(in the rows, 128 means zero)
Each row is followed by its group and then its class within the group.
[155 107  83  73 118 102 120 138  63 160 131  92 133 148  64 142 123 155
 157 101  91 109  67 124 126 124 163 157 163 200 149  98  75 155 127   4
 110 166 111 134  34 140 141 195 203 119 147 121  80 110  98 131 171 161
 111 172 122 115 160 123]
E (15)
[167 119  83   5 177 178 115 117  38 144 128 113 130 143 108 127 127 169
 128 174 204 146 118  97  91 140 184 126 144 223 135 118 175 141 163 157
 137 156 112 194 142 129 132 155 186  92 171 140 106 107 132 102 129 136
 185 130  98 164 129  75]
T (11)
[170 117 104  60  80 135 129 103  65 157 127  96 153 121  75 123 125 148
 153 131  96 124  64 130 132 122 145 119 145 194 153 106 131 168 159   4
 125 163 136 116 122 137 138 164 177 137 146 126  97 117 111 121 163 160
 149 157 118 137 119 132]
Y (3)
[162 126 114  28 152 125 116 145 105 144 129 110 214 141  84 139 192 154
 153 108 166 115  98 119 116 128 147 131 154 204 142  96 134 137 130  26
 149 137 133 205  63 134 117 156 163 118 159 143 103 122 157 122 136 160
 141 182 122 116 139 151]
T (11)
[158 125  91  69 119 165 126 118  90 116 130 124 148 148 112 129 122 145
 148 110 107 127  98 111 116 123 135 121 115 177 129 121 111 115 147 130
 129 151 146 124 178 136 144 138 156 109 164 142 124 138 105 121 141 142
 149 171 133 137 139 132]
A (21)
[138 121 112  81 117 143 117 143 125 124 126 101 148 135 112 136 141 135
 145  88 111 126  97 126 135 124 127 132 122 167 118 112 111 136 139  27
 122 124 137 174 185 143 143 140 110 105 148 156 132 121 133 116 115 140
 115 172 137 108 138 157]
A (21)
[154 105 105  83 121 109 118 157 121 113 134 107 148 182 111 151 160 140
 152  92 102 113 110 122 128 132 120 136 151 147 126 116 111 107  97  58
 109 121 138 132  65 135 166 151 158 115 112 149 134 123 143 146 118 118
  91 177 147  96 146 128]
E (15)
[169 126  97  47 111 150 126 130  90 105 125 121 153 128 112 131 164 149
 136 113 139 129  25 117 120 137 130 122 138 186 144 116 133 139 135 103
 141 147 135 163 114 150 133 150 168 129 147 147 115 124 120 130 139 133
 164 187 116 121 136 141]
Y (3)
[164 137  86  34 173 134 105 139 109 156 137  99 164 154 102 145 164 163
 144 114 150 128  68 123 119 136 164 126 139 232 140 107 145 124 137  70
 136 146 118 219  82 141 126 155 164 102 178 151 115 119 145 137 143 166
 134 179 130 119 134 167]
T (5)
[181 120  64  64 103 134 122  99 115 149 155  99 178 129  83 129 153 152
 164 116  95 108  52 117 131 116 143 130 168 188 174  93 109 160 168   4
 134 153 159 139  90 147 135 173 147 129 183 141 116 102 123 125 172 150
 135 184 142 109 110 178]
Y (3)
[149 130 123  80 129 127 122 128  90 160 132 110 153 122 104 130 156 139
 117 125 169 139 108 113 124 129 147 131 143 185 145 107 140 142 133  39
 146 143 113 162 138 138 126 147 170 124 145 130 107 120 142 132 137 159
 148 115 107 134 120  92]
T (11)
[164 127  97  50 164 148 112 115  79 175 130 102 153 135  85 127 149 157
 156 122 168 141 101 115 127 128 171 131 144 213 140 110 143 151 126  39
 118 149 108 196 182 139 144 144 183  93 146 152 127 123 123 132 131 150
 154 127 106 155 117 117]
T (5)
[187 136  75  30 128 173 114 120  87 141 132  96 176 164 117 133 139 162
 162 117 111 127  81 110 113 119 149 132 151 222 160 101 120 123 167  81
 132 158 131 176 121 137 148 162 169 104 180 152 123 113 121 122 153 153
 143 207 139 117 112 148]
A (18)
[159 112 113  85 115 139 117 134  91 119 130 121 129 185 110 129 124 130
 167 123 120 111 113 111 127 120 135 177 160 133 134 131 119 114 120  92
  88 130 139 132  81 105 142 165 168 102 117 136 123 115 120 133 128 103
 119 135 123 123 133 110]
E (4)
[139 110  87  61 133 218  97 132 106 130 120 114 122 132 108 124 131 147
 128 118 123 142  74 117 126 127 166 131 119 184 122 115 124 135 152  71
 125 138 113 178 192 141 161 158 168 121 176 154 127 126 113 123 124 147
 130 159 131 121 131 143]
A (18)
[169 127  94  43 122 140 133 100  73 138 137 116 175 147 109 121 139 149
 139 122 105 109  86 122 118 123 129 101 142 184 167 100 146 142 140  60
 142 141 153 136  87 132 119 149 147 130 153 138 127 120 130 133 144 135
 149 176 142 138 132 171]
Y (1)
[173 129 105  31 155 166 110 137 105 110 117 117 136 130 107 136 167 152
 121 113 209 136 118 112 122 151 148 142 143 191 127 120 132 105 134 153
 148 131 118 210 142 132 128 140 172 100 147 157 118 125 150 129 120 122
 156 152 124 136 131  93]
T (5)
[167 134  88  39 102 153 124  99 101 112 132 114 165 120 105 130 149 151
 141 121 129 108  81 122 121 128 135 119 140 192 162 111 138 145 157  85
 133 143 154 158 108 137 129 151 157 133 163 137 120 114 108 127 141 133
 172 188 132 125 125 175]
Y (3)
[183 125  97  53  86 170 132  98  75 124 133 115 157 146  89 124 126 144
 136 131 119 124  73 109 125 133 131 123 141 189 169 101 116 136 176  51
 136 163 134 128 143 143 143 173 170 120 157 133 109 109 111 136 166 139
 183 157 127 160 129 129]
Y (3)
[174  98  60  42 131 136 122 132  75 134 156 117 127 163  82 134 132 147
 150 126 125 111  69 114 123 126 160 150 168 201 153  97  99 129 145  58
 121 157 123 156  20 145 140 192 194 107 174 151  98 117  96 137 162 146
 134 184 138 120 145 125]
E (4)
[161 110  94  92 113 135 122 126  89 132 131 105 144 139 107 139 138 152
 165 113 121 115  90 123 128 121 139 143 135 154 152 112  99  74 142  76
 116 153 119 148  54 135 136 161 176 114 136 142 108 117 110 134 149 138
 128 149 134 106 141 133]
E (4)
[153 120  94  61 141 160 126 134 108 135 126 103 147 128  91 133 136 146
 126 117 121 161  80 122 125 121 155 129 117 203 133 106 116 138 160  36
 125 144 121 153 171 148 148 159 165 113 163 152 126 110 128 130 140 177
 128 177 131 124 129 137]
A (18)
